[  4.7 -10.3 -24.4 -22.7  10.8   5.7  17.1 -33.2 -25.9 -12.3  13.3  16.7
  11.1   9.5 -28.9  -4.7  -5.4 -10.6  -3.5 -13.7  45.4  -1.1 -10.0 -73.8
  -2.3 -13.7  22.2  10.0  29.3  -7.6   3.5   8.3  17.8  26.5  12.9 -21.3
  -2.8  -4.8 -68.4 -18.4 -37.6 -34.4  -8.6 -17.0   3.3 -12.9   6.9 -35.0
  -8.8] | 1
[  6.3  -9.7 -37.8 -20.0  -2.3   8.4  10.6  -8.5  -4.7 -12.6  18.5   4.5
   2.5   2.0 -18.1   7.8   5.4 -19.4 -25.3  -6.3  22.5   8.1   5.4 -47.2
  -0.6  22.1  11.6  -6.4  17.8  12.9  -2.5 -13.8   3.0  18.5  -8.2   1.2
  -0.4   0.3 -56.2  -5.6 -31.9 -20.5 -12.4 -13.2  10.9  -5.9   4.2 -34.8
  -2.3] | 1
[ 18.4  19.7 -37.0  -8.6   4.4  15.9  10.0  -7.3   0.5  -9.1  35.7  26.2
   6.2  14.0 -49.3  -4.2 -13.3 -20.6  -6.5 -13.1   2.7  -9.3  10.2 -42.7
   5.6  12.8  -2.0  -4.7  29.1  17.3   0.5  19.9   0.7  26.3  16.5 -35.9
 -16.9  -6.8 -35.9  -7.8 -24.9 -21.1  -8.9 -16.6   2.8   1.7   8.3 -36.3
 -18.1] | 0
[ 14.9   1.1 -35.0 -19.8   1.6  13.0  15.2 -15.3 -13.8  -9.2  13.4  17.1
   6.5   0.4 -27.8   3.0  -0.1 -16.7 -15.0  -3.8  23.3   1.6  -4.7 -63.6
   2.0   5.9  19.5   5.5  26.9  14.8  12.0 -14.5  12.3  21.1   2.8 -12.7
  -1.9  -2.6 -70.0 -16.5 -33.7 -27.7 -13.7 -15.7  11.3 -10.8   8.5 -41.2
  -6.8] | 1
[ 10.7  -5.9  -9.5 -19.3  19.8  11.3   6.6 -33.7 -30.3 -13.6  17.9  36.7
  15.0  18.4 -29.1 -14.3  -8.3 -15.7  -9.0  -8.2  49.6  -3.5 -30.3 -91.0
  -6.9 -18.2  15.8   4.5  44.7  -4.3  14.0   9.2  14.8  34.9  11.6 -31.8
  -1.9  15.5 -70.0 -15.0 -17.5 -33.0  -9.7 -17.5   6.1 -18.0   2.8 -41.6
 -12.8] | 1
[ 18.9  41.4  14.7  -5.0   0.3  17.4   1.7 -13.8 -18.4 -11.6  16.6  24.1
   4.8   2.6 -37.8  -4.8 -16.6 -10.1 -10.4  -3.5  17.0   3.7  -7.2 -36.6
  -8.1   9.4   1.1  14.8  23.4   2.6  20.4  -0.1   3.7  -7.3   5.2 -16.5
  -0.9 -13.9 -23.4 -20.0 -29.3 -28.7  -1.1  -6.9   7.9  -3.4  -1.0 -19.5
  -9.8] | 0
[  5.3 -13.0 -55.3 -16.9  -1.0   0.2  24.6 -18.6 -14.3  -6.3  14.0   8.6
   6.4   5.6 -17.7  -0.3   6.5 -14.3  -8.1 -12.6  26.6  11.0  28.4 -55.6
  11.4 -10.6  25.2  12.3  30.3   8.9  -4.0  -8.4  16.1  26.1   9.7 -11.5
   1.5 -20.1 -75.5 -11.8 -34.5 -25.8 -11.3 -24.2  12.3  -6.6   7.1 -33.5
  -7.8] | 1
[  4.0  15.9 -19.9  -8.3  19.2  10.4  28.9 -31.6 -18.9 -21.5  30.6  39.8
  19.0  30.9 -69.5 -17.1  -1.8  -0.4 -17.4  -6.1  25.7 -21.1 -33.6 -98.9
  18.4 -23.1   7.5  23.7  50.0  -7.7  31.4   2.5  19.0  61.4  59.5 -48.4
   4.0 -15.2 -71.8 -21.5 -29.4 -34.2 -17.5 -10.4  18.9 -15.4  27.1 -73.8
 -36.8] | 0
[ 14.9   7.8  -1.3 -19.9   5.5   2.6  -3.3 -13.0 -25.2  -1.0  11.5  29.8
   8.6  -4.2 -27.8   1.9 -12.6 -16.6  -4.9  -6.8  39.8   9.0 -25.7 -58.6
 -16.3  11.2  18.6  11.9  33.4   8.9   7.3  -6.5  16.5   1.8  -8.8   5.1
  -2.9  21.7 -40.5  -5.8 -15.4 -29.5  -3.8  -9.2   3.6 -21.8   1.4 -28.6
   7.0] | 1
[ 20.6  26.2 -10.5 -10.1  -6.1  16.0  10.2  -1.7  -8.1  -6.1  29.7  30.0
   7.7   2.3 -20.1  -3.4  -7.7 -16.9  -8.9  -1.9  -6.6   6.1  -6.9 -46.3
  -7.9  19.2  11.5  12.8  29.1  11.7  17.7 -10.2  -9.6  21.6   0.6 -23.7
  -6.3  -9.9 -44.7 -10.2 -21.6 -27.3  -9.5 -14.6  10.6  -5.1  -2.1 -28.9
  -8.3] | 0
[  8.6   6.2 -59.9 -18.0  17.1  26.7  29.6 -21.0 -11.5 -23.0  23.3  33.4
  16.9  19.3 -47.2 -15.2   3.6  -5.9 -23.2 -13.1  -2.6 -29.9   8.6 -80.0
  34.4 -14.3   3.6  11.4  31.9   2.1  32.6  13.4  17.6  56.3  36.5 -53.5
   1.8 -17.3 -87.9 -19.3 -24.5 -24.1 -30.5 -36.5  15.1  -1.2  28.0 -64.6
 -37.9] | 0
---
[ 18.0 -55.2  30.8   5.2  40.0 -23.7 -19.6  -7.6  20.7 -29.3 -10.8 -22.6
 -12.0  19.5 -11.0   8.7   3.9  -7.0   9.3   8.7 -15.8 -11.2  -9.7   5.9
  35.4   9.0  69.0   4.3  14.0  10.9  -3.2   2.4  -0.9  -4.0 -14.2  -6.0
  -0.4  16.0  21.5   2.9 -11.1 -33.3  13.8  10.9  -3.8  -3.6  18.1 -18.9
  -4.5] | 3
[  9.7 -24.5 -18.9 -13.2   7.4  -0.2 -30.0 -17.1  19.6  20.5  21.0   4.2
 -19.5 -24.0 -11.7   5.2 -13.0 -12.0  -5.4  -0.2 -16.8   9.9  -6.2   7.0
  39.6   2.2  -4.4  -2.4  -4.8  16.6 -14.7  -3.1   3.9  -5.8 -26.4   9.7
  -6.8  19.0   5.7  -5.5   0.2 -12.8   9.5  12.7 -11.9  25.2  -2.8 -14.0
  -8.1] | 3
[ 12.5 -22.9  -6.2  -4.6   9.7 -10.2 -25.4  -6.2  26.6   6.2   4.8 -14.7
 -32.8  -7.2  -6.5  -1.4  10.2  -6.1  -8.2  16.1 -25.0  -4.3 -10.2  36.7
  12.7  14.4   1.6  -6.8  -5.8  16.3  -1.0   8.2   3.9   1.0 -23.8   0.8
  -2.2  22.1  17.4  -2.7  78.1 -15.1  15.3  14.7 -18.1  23.4  -1.6 -21.7
  -5.0] | 3
[ 13.3 -10.9  -0.8  -8.8  -2.8  21.7 -23.3   5.7  21.4  19.7  27.4   8.4
 -11.6 -10.3  -3.3  -4.8 -10.7  -5.4 -11.2 -29.5  -8.2   7.4  -6.9  23.2
  77.9  -0.2 -23.9  -4.1   2.6   9.6  -1.2 -16.3  -2.0 -16.7  -1.0  -5.8
 -19.9  15.9  13.0 -17.1  -1.5  -0.9  -0.2  21.2 -12.2  15.6   0.4   9.0
  -5.9] | 6
[  8.0 -50.3   9.4   1.3  24.1 -16.7 -27.9  -8.4  35.0   5.8  -0.2 -13.3
  -8.0  10.8 -12.1   4.9   2.2   7.7  -2.0   1.6 -21.8  -1.4 -13.0  28.4
  23.0   3.4  26.6  -2.4  -3.2  12.0  -1.3  -6.0   8.6   1.7 -18.0  -7.1
  -9.3  24.1  22.2 -10.8 -14.3 -17.2  11.9  17.8  -4.6   4.8  11.6  -9.7
  -6.3] | 6
[  3.9 -14.5  -3.9  -2.0  13.6   5.8 -21.5  -5.8  13.2  18.2   9.5   9.7
   3.5  21.7  -4.7   4.3  -4.2 -11.3  -4.6 -17.4  -5.6  -6.1   1.6  -0.2
  33.0  -1.0 -15.6  -4.6   0.7   6.3   5.6  -9.5  -3.4 -26.3 -15.0   4.8
  -2.5  12.3  12.3 -12.4 -11.3 -19.5   2.2  13.0  10.1  16.1   3.3 -19.2
   3.5] | 6
[  8.5 -16.2   7.6  -7.7 -12.8  11.5 -38.1  -1.5  27.7  16.9  19.1   7.4
  -1.8  36.1  -5.0 -10.9  -0.2 -12.2 -12.8 -26.6  -9.5  -3.7  -3.5  42.0
  66.9  -2.8  13.4  -2.8  -1.0  15.6  -3.6 -11.9  -2.6 -14.5 -15.0  -4.3
  -4.0  19.8  19.5 -17.8   2.8 -16.9   5.6  25.5  -1.3  16.2   2.7   6.1
  -7.8] | 6
[  8.7 -13.8  -5.5   2.6  28.8  -4.6 -23.3  -1.3  10.5  25.1  11.7   3.0
  -7.9  -0.2  -4.7 -16.4  10.6  -4.4  -1.5 -13.7 -13.7 -14.7  -8.5  43.1
  49.8   5.9  18.8  -5.5 -30.3   4.8   7.7 -11.8   8.2   0.5 -13.3  -0.6
  -7.0  27.5  28.3 -12.4 -12.5 -38.2   5.1  15.3   3.4   3.4  -1.5 -13.7
  -4.9] | 6
[  8.5 -34.5  -2.5  -9.5  30.4  -5.7 -38.1  -7.1  30.8  29.2  16.5  13.6
 -11.2  17.7  -3.2   5.3  -2.3 -21.0 -20.5 -15.9 -16.6  -3.3  -7.0   4.7
  44.7  -2.5 -41.0  -2.1  14.7  46.7  -0.1 -17.3  -0.9 -27.2 -37.3  14.2
 -11.3  18.1  22.4  -9.7  -4.1 -11.0  11.6  37.3   8.6  23.1   6.1 -26.2
   5.4] | 3
[  7.3 -10.8  -2.3   1.6  16.8  -3.6 -29.1  -6.0  14.7  12.5  14.5  -9.5
  -3.4  23.2  -7.9 -19.6  10.5 -10.8  -6.8 -17.6 -11.6 -14.9  -3.8  35.5
  25.1   4.7  19.3  -2.2   0.4   9.6  -2.1  -8.9  -4.8  -9.2 -27.6  17.7
   1.7  24.1  29.3 -17.1 -11.3 -30.3  10.1   7.0   3.9  10.3  -0.4 -17.4
  -2.4] | 6
[  6.8 -11.4  -6.0   1.8  21.7  -1.5 -34.3  -1.3  17.5  17.8  14.1  -0.5
  -4.2   2.3 -10.1   0.9   3.0 -11.8  -5.3 -16.6 -10.6 -12.2  -2.9  16.2
  55.1   7.4  22.9  -9.5  -9.6  13.8   1.8  -2.4   8.2  -9.4 -24.6  15.6
 -13.1  24.8  22.4 -19.0  -7.1 -35.4   4.0  25.5   4.1  20.9   3.3 -15.5
   4.3] | 6
[ -4.8  -4.9 -16.3   6.0   5.1   0.2 -28.0  -7.6  11.3  46.6  12.8  -1.3
  -2.4  27.9   1.8 -11.3   4.8  -4.8  -9.6 -16.7  -9.4 -15.3   1.6  25.9
 -13.2   0.5 -15.1   1.0 -11.6  13.4   1.0 -16.2  -2.3 -15.2 -24.9  15.0
  -3.4  18.2  14.3  -9.3  -6.9 -29.3  -0.5  -5.5  15.7  15.2   3.0 -19.9
   7.4] | 6
[  8.6 -35.0  -7.1  -5.2  21.3 -15.5 -32.5  -9.3  26.7  16.0  12.7  -3.3
 -25.7  -3.2   4.0   3.0  -3.8 -18.1  -8.4  -6.7 -17.5   2.3  -8.5  15.0
  -3.4   3.3  -9.1  -1.7  -5.2  23.2  -7.2  -8.7  -4.1  -8.2 -23.0   3.6
   1.0  20.7  10.5  -0.3  -5.5 -33.5   5.3  16.1  -7.6  12.0   4.1 -28.4
  -4.1] | 3
[  7.9 -35.9   2.6   0.8  11.8   7.2 -24.4   2.7  23.1  29.0   6.6   3.4
 -15.6  -2.5  -8.8  17.4   2.0  -2.1 -11.2  -3.0 -18.2   2.6  -5.4  28.1
  56.1   3.7 -39.9   0.8  -6.2   9.3   2.1  -3.8   4.2 -15.9  -7.7 -21.4
 -10.4  13.3  11.0 -17.7 -11.7   7.8   8.0  12.7   3.3  17.6   4.7 -16.4
  -0.7] | 6
[  3.2 -15.0  -6.8 -12.5  -7.3 -12.7 -20.4  -5.8  14.8  16.0   8.3  15.0
  -6.3 -10.9 -19.1  19.0 -16.4  -5.6 -13.5  13.5  -8.9   9.7  -1.2  -5.5
  48.4  -1.8 -18.1   0.4   0.6  25.9  -8.7   1.9  -0.9 -14.8 -17.3  -1.8
 -17.2  -1.4  -2.7  -7.4   7.8  23.0   8.9  21.9  -2.1  17.3   1.8  -4.8
   0.1] | 3
---
[ -6.2   6.4  -3.5  -4.9   5.1  -7.5   1.6 -16.2   4.1  -3.5 -10.7  10.5
  14.1 -16.3  -4.8  12.6  -6.8  15.1   5.6  -5.1   8.0   2.5   9.6  19.5
  -1.7  11.6  -5.1  -7.2  15.6   2.2  -6.1   6.6   1.4   1.6   4.9  -3.3
  14.9  -3.1   0.6   9.9   7.1  22.2   3.2  -4.0  -5.2   5.0   5.9   6.5
  -2.8] | 9
[  2.0  -5.5   6.7  13.8  -8.9  -3.1  -8.9   6.6   4.1   4.4  -5.0   6.3
   7.8   0.7  17.3 -26.8  -8.8   1.3  -2.6   0.1  -0.5  -9.2 -15.9 -11.2
  20.1 -11.6  -4.6   3.1  -0.2  13.3  -0.1   3.8   1.1  -2.8  10.4   1.2
   0.3  -1.6   1.9  -0.1  33.0  10.9  -4.1  -8.4   8.3   5.9  -4.8  10.4
   3.1] | 2
[  4.6   5.0  -3.8   5.5   7.4  -4.8  -0.5  -6.1  12.9  -2.3 -16.8  -6.1
  12.1  -1.8  -1.6  18.4   7.2   0.5  12.8  -4.6   8.9  -0.7   4.8   4.8
 -15.6   7.4   1.9  -1.8  49.5   4.7   7.7   5.1 -11.9  -0.5 -11.7  22.2
  13.2  -7.5 -10.3   8.8   9.3  38.2  -7.0   6.6  -6.7   2.5   8.9   7.9
  -0.4] | 2
[  5.8  -5.7 -10.6   9.5  -3.4  -6.2  -4.3  28.4   6.7   0.1  -9.6  -0.7
  17.8  -0.9  10.3   0.9  11.4  -5.6  -1.3  11.2   6.3  -0.4   1.5  -9.6
  -6.1  -5.1   5.0   8.1  27.2  -0.4   7.6  -2.2 -10.0  -6.3   0.2  15.7
   9.8  -1.2  -9.7   7.0   8.9  26.7   4.5   3.3  -3.7  -3.3  10.1  -7.0
  -0.3] | 2
[ -1.4   4.7  -4.9  -2.4  -1.0  -7.9   2.2   6.1  14.5  -6.1  -3.8  18.7
  15.8 -17.4   0.3  12.6  -0.2   9.5   9.4  -5.9   9.7   1.8   7.0  16.1
  -2.7   6.5  -3.7  -4.1  26.6  -0.5  -7.0   2.6   6.1   1.6   7.6   0.3
   4.7  -5.0  -6.5   3.4   5.3  28.5  -4.3   4.4 -10.8   1.4   9.5   6.4
  -1.5] | 9
[ 0.6  5.0 -6.2  0.9  2.1 -7.3 -7.2  7.7 20.8 -3.8  2.0 -3.4  8.5 -7.3
  0.6  4.1 -0.7  6.0  8.6 -6.3  5.6  1.7  1.1  5.7 -5.7 -2.9  0.6  1.2
 20.9  0.8 -1.7 -0.7  3.8 -0.8  5.7  5.0 -1.3 -3.0  4.0  9.8 -5.9 15.0
  2.3 -0.1 -2.3 -2.7  3.6 -0.3 -0.6] | 9
[ -4.1   6.9   0.9  -0.6   2.4  -6.8  -4.7   3.7   5.7   0.5 -10.4   3.4
  25.4 -14.3   7.9   5.3  -0.7   1.4   4.2  -0.3   6.1  -1.0  -1.1  10.1
   1.0  10.6  -0.2  -6.3  -1.4  -0.8   7.8   7.1   2.3  -0.3  -5.7  11.3
   8.2   1.2  -6.8   4.0   8.1  18.8   0.7  -7.1  -2.3  -0.3   5.0  21.7
   5.2] | 9
[  4.5   3.6  -7.9   8.5   3.9  -4.6  -4.4  12.4  18.2  -9.4  -2.7  -5.4
  23.5 -11.4   4.4  19.6  12.5  -9.8   4.2 -11.9   8.9  -4.1  -5.1   0.6
 -10.1   7.2   6.1  11.5  52.2   2.8   7.0  -1.6  -9.8  -3.9  -4.6  38.7
  14.0  -5.9 -12.5  12.2  16.1  44.2   0.2   1.8  -4.6   2.3   9.2   5.8
  -9.0] | 2
[ 7.8  0.9 -3.0  0.8 -1.0 -2.5 -6.1 22.5  5.0 -8.9  9.5 10.5  1.7 -7.3
  2.7 -1.5  1.6 -3.7 -0.6  3.1  0.1  0.6  3.1  0.7 -0.5 -3.9  2.1  5.8
 11.7 -1.4 -1.5 -6.3  2.1  2.7  0.0  0.4  4.4 -3.1  5.4  1.5  3.1  7.2
  1.6 -1.4 -1.8 -4.0  3.6 -5.1  1.6] | 9
[  6.9  -9.3   0.5  11.1 -15.6   2.5  -8.1  26.8   8.1  -0.2  -4.0  13.3
 -15.4  -2.6  25.0 -28.1  -3.9  -2.2  -2.5  -1.5   5.1 -11.6  -2.4 -20.6
  21.4 -14.3  -2.7  11.9  13.1   6.1  -1.9  -0.8  -4.1  -6.4   8.2  -1.0
   9.8  -2.0  -2.5  -3.5   2.8  19.7  -5.9 -11.8  14.5  11.1  -0.9   6.1
  -5.0] | 2
[ -7.9   4.7  -7.0  -5.6  -0.8 -12.6   1.5  15.5   8.7  -4.2  -1.7  15.8
  20.5 -27.1   7.9   6.6   3.4   9.1   5.5 -15.9  10.5   3.6  -0.4  20.2
  -4.4   8.4  -1.5  -7.1  16.8   3.3  -6.1  -6.9   7.3   6.5   8.9   1.1
   6.3  -8.6  -7.3  10.9  11.0  39.4  -2.5  -9.3 -13.4   2.9   3.8   1.4
 -14.9] | 9
